Each row has a class, written after it.
8 6 25 4 -7 -29 26 -24 -12 -31 -9 7 -2 3 -6 6 22 4 -15 -46 -19 -32 9 1 -3 9 10 -3 16 21 27 2 10 11 -> Tez
19 2 -7 -20 -26 0 -1 -8 3 -15 -24 2 48 32 0 -12 -6 42 19 -17 41 33 -45 -8 -21 -6 41 6 -42 9 42 11 89 0 -> tal
10 -8 21 -5 17 -24 22 -13 -38 -17 -28 -19 15 5 59 35 2 37 -50 77 -12 2 49 5 -30 -25 34 -21 -22 54 17 1 34 15 -> Nerud
5 -4 16 -3 17 30 15 35 2 5 12 1 -29 38 -14 -14 24 18 17 -21 16 13 -19 13 23 -18 -22 -17 -12 12 22 -21 -4 -2 -> Kab
0 -5 1 -14 -15 -30 43 -24 -12 -5 -8 4 12 -9 26 11 19 35 26 -8 1 -1 7 7 -22 2 19 10 15 -2 59 -17 26 -2 -> fof
-7 9 39 -8 15 19 -18 32 -33 -2 34 -3 12 -13 -7 -14 -5 6 -10 57 -5 11 -10 -9 -16 -30 -6 14 4 -36 4 -35 -8 40 -> fof
-24 25 -13 32 7 -24 -34 3 -1 -9 -9 0 15 -1 -15 -4 9 -34 -1 79 -10 0 6 -14 -21 -11 12 -5 -11 -7 9 5 -29 39 -> kipe
6 -19 -2 29 -16 -3 -23 31 -1 14 23 -9 -14 4 -10 -7 -9 11 11 9 -10 22 -6 -4 19 -26 -16 -4 -15 -15 13 -19 -2 1 -> Kab
3 -19 -13 -24 -9 -21 50 -34 -21 -1 -43 -10 -7 5 -3 -1 17 21 51 -62 33 -23 -20 8 28 10 36 -26 -8 36 16 6 23 -19 -> Kab
-7 5 6 2 -2 -44 33 -23 -2 -20 -27 14 -2 34 23 9 12 -19 11 24 -24 -43 26 -24 7 7 29 -16 -7 21 19 8 18 16 -> Kab
7 3 -8 10 -25 -35 7 -47 -2 -1 -48 2 3 -1 6 6 -6 10 7 -11 7 -25 -9 15 -2 8 21 2 -3 -7 19 23 12 -18 -> padi
-2 15 37 -7 25 20 -20 23 -10 36 19 -5 16 10 -20 -24 5 22 -11 4 -25 18 -13 25 5 -37 -26 -5 5 32 -9 -17 -49 42 -> tal
7 -12 11 11 7 3 2 4 -9 0 4 -7 -17 2 -11 -5 2 -17 4 43 -10 -12 9 8 -7 -19 -11 1 -3 1 -8 -2 -15 10 -> Tez
-5 -18 -27 37 4 -1 -38 -25 -9 12 1 2 -38 21 6 -7 -35 -21 -17 52 9 6 12 -4 -42 -9 -12 9 -37 1 26 -5 -16 -7 -> Murod
36 0 12 22 14 7 -35 4 -8 30 -1 7 -10 30 -5 -7 5 -6 -7 46 9 -3 -2 18 -22 -40 -18 -4 6 -8 31 -7 -17 22 -> Naf
1 -65 -33 28 -13 18 -30 -60 -53 9 24 9 28 22 9 -26 -18 8 -57 -18 -42 -19 13 -21 33 1 -12 18 -11 20 -4 49 11 -24 -> padi
-19 2 2 -21 -7 -15 25 -33 -10 -17 -20 2 2 -2 -2 -11 8 -1 5 -28 8 -57 -6 -17 44 16 30 -11 7 2 -3 35 34 -22 -> padi
-7 -22 -6 2 16 15 -5 15 -25 -29 69 -6 25 -36 -9 6 13 42 -81 12 -8 19 27 19 -1 7 -50 1 18 -1 21 -3 -7 4 -> kipe
-5 -2 7 14 7 34 -22 0 -6 5 -15 -4 -9 -1 -6 -6 3 -3 1 1 33 11 -23 15 -4 7 11 -23 -9 -14 -4 -6 0 -3 -> Naf
13 -49 4 -20 -20 6 -30 -43 -26 15 -27 7 -14 -25 -21 -23 -33 19 50 14 22 36 -10 -8 0 -9 -2 -16 -76 1 40 -2 -16 -22 -> Vig
64 -24 73 23 10 -25 -86 25 28 -4 -3 -15 -51 41 -18 -14 -11 -19 -67 -23 29 29 -14 16 -34 7 -6 -13 -48 -24 62 38 -19 -20 -> Nerud
0 -2 -1 -4 12 -2 -39 25 -12 34 20 -17 -27 -45 -4 -30 4 19 -32 67 0 -17 5 -7 55 -17 -9 -31 5 7 0 6 8 4 -> padi
5 -12 -1 -16 0 -4 -41 50 17 29 14 0 -26 -72 -11 6 -13 -16 21 71 10 6 36 -26 29 -9 -4 -22 -10 -19 -1 3 -53 0 -> Vig
-1 2 5 -10 17 -2 -52 45 14 9 16 -7 2 -39 -15 2 -11 9 -25 46 52 32 -18 23 -61 -7 -14 14 8 -55 35 -9 0 -13 -> Naf
-38 -17 11 -20 6 -20 7 -46 0 -3 13 23 -15 27 24 -23 -5 -11 -18 -13 -34 -25 27 -9 -11 6 -13 -8 -3 11 44 7 2 -14 -> Nek
5 -1 16 -4 1 -10 -10 19 1 -13 4 0 -18 12 8 1 -10 -6 -26 -32 -6 -4 6 -24 -25 6 16 11 0 9 11 -7 12 -10 -> Vig
21 -24 -17 -8 -18 -36 4 -44 -3 20 -12 18 8 -1 17 9 23 -1 42 77 14 -24 22 -2 7 -27 20 -24 -14 13 58 31 -31 -12 -> kipe
-9 -1 -24 -1 23 -14 7 -32 -23 2 -2 4 -26 21 -13 -26 11 -9 -1 -11 -25 -34 20 -12 5 -4 -24 -17 6 42 29 9 -6 -10 -> Mevur
1 -25 3 -21 7 -40 10 0 -4 -3 9 10 -25 -7 10 5 10 3 -11 -44 13 -27 4 -14 -7 24 15 3 21 11 40 1 -2 -24 -> Kab
16 -45 26 30 -7 -11 10 8 21 47 -5 19 -69 29 38 4 41 -8 25 -15 -10 -39 3 -18 35 -33 22 31 37 5 -14 -5 -27 14 -> Nerud
-4 -15 -27 -10 2 -16 6 -2 18 5 -7 -16 -16 -26 -12 -1 21 -13 3 -3 22 3 -8 -3 43 57 15 -26 -10 18 -11 31 30 -14 -> Vig
21 -42 33 28 21 65 -11 34 -22 6 42 -20 -14 18 10 -43 -4 13 -13 -12 18 42 -13 43 -55 20 -8 10 -26 -26 50 -19 -7 16 -> Murod
-10 -17 24 8 -2 0 9 -41 -6 2 -25 19 -59 65 15 -15 12 -9 -5 -85 9 -18 -26 -3 0 5 11 -1 -11 35 -1 -1 17 -26 -> Nek
8 33 -6 12 1 10 -30 53 22 -2 23 -5 -16 -6 -44 15 11 38 -9 -25 42 26 -7 13 34 -22 -25 -36 5 10 37 -16 0 2 -> tal
20 -3 27 -5 -12 -12 -3 -36 -15 -14 20 14 -2 50 27 12 -2 -8 -38 -15 -7 -11 3 -4 8 7 5 -38 -7 16 32 8 26 -17 -> Nek
-3 -20 6 4 8 -19 -47 14 8 16 3 3 -22 -10 -6 0 1 -7 -3 34 31 14 -5 -1 -17 -4 -2 -4 -6 -24 29 0 2 -5 -> Naf
15 -1 -19 16 -9 2 3 -29 -14 -13 -16 12 -20 26 9 10 -11 6 -4 39 15 -19 -5 -4 9 -3 -4 -2 -6 -10 11 -10 33 -2 -> padi
24 -11 8 16 12 3 -9 38 16 14 25 7 -25 -2 -7 -6 25 36 -30 40 12 20 -4 30 -33 -41 -54 43 14 -13 19 -18 -19 11 -> kipe
5 -32 1 -29 -3 -55 -6 0 14 8 26 9 6 0 2 19 3 10 5 -35 11 -1 15 -2 -7 17 4 4 26 10 52 10 -11 1 -> tal
-8 -13 -9 10 -6 6 -19 -16 4 11 7 6 9 -4 -12 -19 24 -1 -3 27 8 20 -43 10 -2 9 8 1 -17 -1 18 15 12 -8 -> Tez
13 -6 -4 -11 2 -27 -10 2 8 24 22 -3 -33 27 15 -13 -7 -13 17 -14 11 -5 4 -16 -13 0 11 -12 -2 17 66 -10 -6 -9 -> Murod
-12 3 -15 10 3 -10 15 -20 7 13 -6 13 3 -6 16 6 28 16 -19 -16 -22 -29 32 2 19 -4 -7 -10 30 25 17 13 3 -6 -> Naf
12 -19 5 7 11 15 12 2 -6 6 17 18 -13 11 6 -21 4 16 -15 33 -9 -10 -8 5 -15 -11 -29 27 -2 -13 20 -15 9 4 -> Kab
33 -14 3 -8 -15 -19 6 -35 -28 0 -17 -2 14 23 32 22 11 9 16 19 12 8 10 6 -5 6 40 -43 -12 14 54 -10 4 19 -> fof
12 -29 1 -5 14 -3 -4 11 -15 22 -19 3 -4 43 8 -13 21 -4 24 0 17 1 -19 19 -56 -32 15 32 7 1 14 2 -16 16 -> Mevur
23 6 33 30 -4 11 -52 -44 -16 -20 36 7 14 56 9 -21 -21 -7 -41 -12 -42 49 -11 15 -15 46 -22 -61 -37 5 69 -30 -5 39 -> Puzep
-50 -15 -85 21 -2 18 9 -47 -25 0 -8 5 -2 -34 -34 -23 2 15 4 -49 -19 -6 2 -9 17 2 -25 13 15 32 4 -19 -8 2 -> Tez
-36 -32 -14 -1 -11 -19 -6 5 19 -24 12 6 -8 15 16 16 9 -17 -7 -26 4 -1 9 -26 34 42 29 -31 -9 -4 2 9 12 -6 -> Kab
49 19 19 -12 2 17 -71 13 -16 17 -10 4 10 6 -4 -2 -41 -18 26 47 46 53 -36 7 -69 -4 18 -23 -30 -26 48 -30 -47 16 -> Puzep
5 57 24 -32 11 -7 12 -18 18 -30 -30 -16 -33 34 -12 12 -25 -23 -7 -51 24 -27 -20 -7 2 3 11 -41 5 3 2 -24 -7 -20 -> Nerud
-2 35 35 52 18 18 13 114 17 14 17 -35 -13 4 -12 -26 38 -12 19 38 -45 -9 44 6 18 -52 -12 18 33 -23 -23 -6 -9 68 -> fof
-4 7 9 4 -4 -4 -42 23 28 15 22 -8 -8 -2 18 19 9 1 -47 -25 3 26 -15 -8 22 10 19 -26 12 2 4 -1 -20 -15 -> Nerud
0 -10 27 -2 1 4 31 -14 -24 -24 -19 -5 -28 0 2 16 16 -3 11 -14 15 -43 23 1 31 7 35 -42 -3 20 -3 -2 2 15 -> Vig
6 2 -24 -18 -3 -4 6 2 9 8 -10 9 -3 -5 7 26 25 10 8 -2 28 -7 12 3 12 -16 10 -20 19 23 6 0 -49 -3 -> kipe
-59 -4 -41 58 -33 -3 20 -72 15 9 -22 5 -29 16 19 16 15 -13 6 -41 -18 -27 13 28 40 18 10 -43 2 19 -9 22 -11 -45 -> Nek
37 -29 11 21 -23 -2 -32 -6 11 1 1 -21 -14 15 -14 -7 -26 3 0 -31 27 56 -35 30 -1 31 -13 -9 -49 -32 5 -18 11 35 -> Murod
-50 -22 -46 13 27 63 -9 49 -2 21 22 -32 -23 -37 -14 -53 37 44 -12 -44 28 18 3 38 -5 -13 -3 -21 23 17 36 -21 -34 0 -> kipe
20 -5 40 8 13 -51 -23 44 -29 9 11 -2 -11 -17 2 29 18 -18 0 19 9 -27 27 -31 4 -22 26 4 40 5 4 3 -2 29 -> Naf
29 -30 15 3 -41 -57 13 -11 5 16 2 10 -2 -12 10 35 -6 20 12 -26 -12 -25 13 -1 30 -21 -13 41 25 -22 -9 28 -4 -31 -> padi
22 41 -3 -11 -11 -42 4 51 30 31 -55 -27 -20 38 30 40 12 -33 58 -21 54 -29 -12 18 -29 -24 87 -27 50 -1 15 1 -33 -13 -> padi
38 11 22 14 -17 56 6 0 0 -22 19 19 19 48 0 -10 -4 23 8 -57 -11 23 -6 17 -1 -6 -28 -8 -3 -22 36 -31 1 33 -> Puzep
0 -3 12 -21 15 31 -15 14 -29 -1 14 5 3 -17 -12 -12 -7 11 0 5 1 13 -3 -4 -12 -11 -19 -7 -7 -5 -3 -16 -32 -1 -> Mevur
-15 -5 5 22 -9 26 12 5 3 -4 -3 0 -5 21 -5 -9 31 12 30 35 9 -2 -11 16 26 -40 3 -15 -10 -10 -11 -18 -10 41 -> kipe
-10 0 6 30 12 12 -27 -16 -5 4 -3 -13 -17 3 -10 -28 -16 5 -35 9 -23 6 -2 10 -10 -17 -20 0 -13 -9 18 -17 -14 19 -> Nerud
-30 8 3 -7 5 -3 19 -35 2 8 -4 15 -1 8 7 -11 21 10 11 -24 -26 -17 15 4 28 3 -8 -18 6 34 11 12 -16 2 -> Puzep
-16 -5 17 0 -4 3 10 -33 3 8 -16 8 -29 3 14 13 -1 14 -9 -8 -1 -18 -7 -3 18 -24 3 3 -3 8 -13 -2 -20 -32 -> Nerud
-8 -19 -23 -5 -2 -34 -1 -25 7 4 4 -4 -16 29 21 40 1 20 -11 -32 23 11 16 22 -9 17 14 -44 6 54 48 -1 -10 -30 -> tal
27 -15 29 -19 10 -8 -59 23 -12 21 1 4 -14 -3 -5 -14 -17 -5 -16 10 31 4 -19 -14 -30 -25 9 9 3 -22 13 -18 -6 17 -> Naf
41 -25 6 7 16 7 -42 50 -19 13 9 -2 -47 -3 -11 -24 19 17 -20 27 52 -9 -17 -15 23 -14 6 4 2 -7 30 5 40 13 -> padi
-47 -24 10 8 1 11 21 -19 -15 -8 12 16 -8 -13 11 -3 37 29 -29 -22 13 -24 -3 23 15 -3 4 9 19 -8 6 7 28 5 -> Nek
30 -44 7 -6 -18 26 16 -25 -11 -12 -39 -13 -39 32 22 -7 -49 18 25 19 -14 32 23 16 -29 -30 -25 -16 -64 20 -16 -46 1 3 -> Tez
-22 5 -3 -9 39 -9 -75 43 -11 15 36 -14 23 -15 -27 -4 1 3 -64 23 22 37 -6 15 -39 -16 -19 -4 14 -7 37 3 -16 8 -> Naf
-18 -7 -13 5 4 -39 9 -8 5 -7 -11 -1 -17 -28 -18 0 19 -13 13 -19 -1 -18 19 5 -21 17 7 3 15 12 48 17 -19 -17 -> Tez
38 -35 -2 -23 2 -46 -20 0 4 32 -19 -20 -32 10 28 -34 17 -25 22 -1 17 -27 11 -9 -10 9 59 -42 10 28 47 3 -24 27 -> kipe
5 10 87 9 20 21 27 49 -3 -23 0 7 -10 12 -2 -4 32 20 3 -26 -10 0 5 19 -7 -14 -16 16 16 -24 -5 -34 12 60 -> Naf
12 3 -30 7 -15 -3 5 -32 3 -4 -38 -8 -8 -33 -23 -15 -3 18 6 34 13 3 -14 14 6 -2 -11 -11 -30 8 4 2 32 -3 -> Tez
-6 -39 13 26 -9 29 1 10 -8 28 3 -13 -19 -33 8 -19 14 44 8 27 -9 26 4 37 4 -19 -8 -1 -22 0 7 -15 -6 12 -> Vig
-13 10 -10 10 -25 -62 -9 0 60 9 16 14 -56 2 30 18 -7 -18 -37 -49 -29 -23 26 -15 5 21 -20 3 42 -9 8 -8 6 -30 -> Nek
-11 -47 6 5 5 -18 -12 18 -17 28 24 -9 -15 -26 -1 -28 12 1 11 23 -11 -7 4 4 -29 -27 7 31 18 -2 26 -2 -16 5 -> Tez
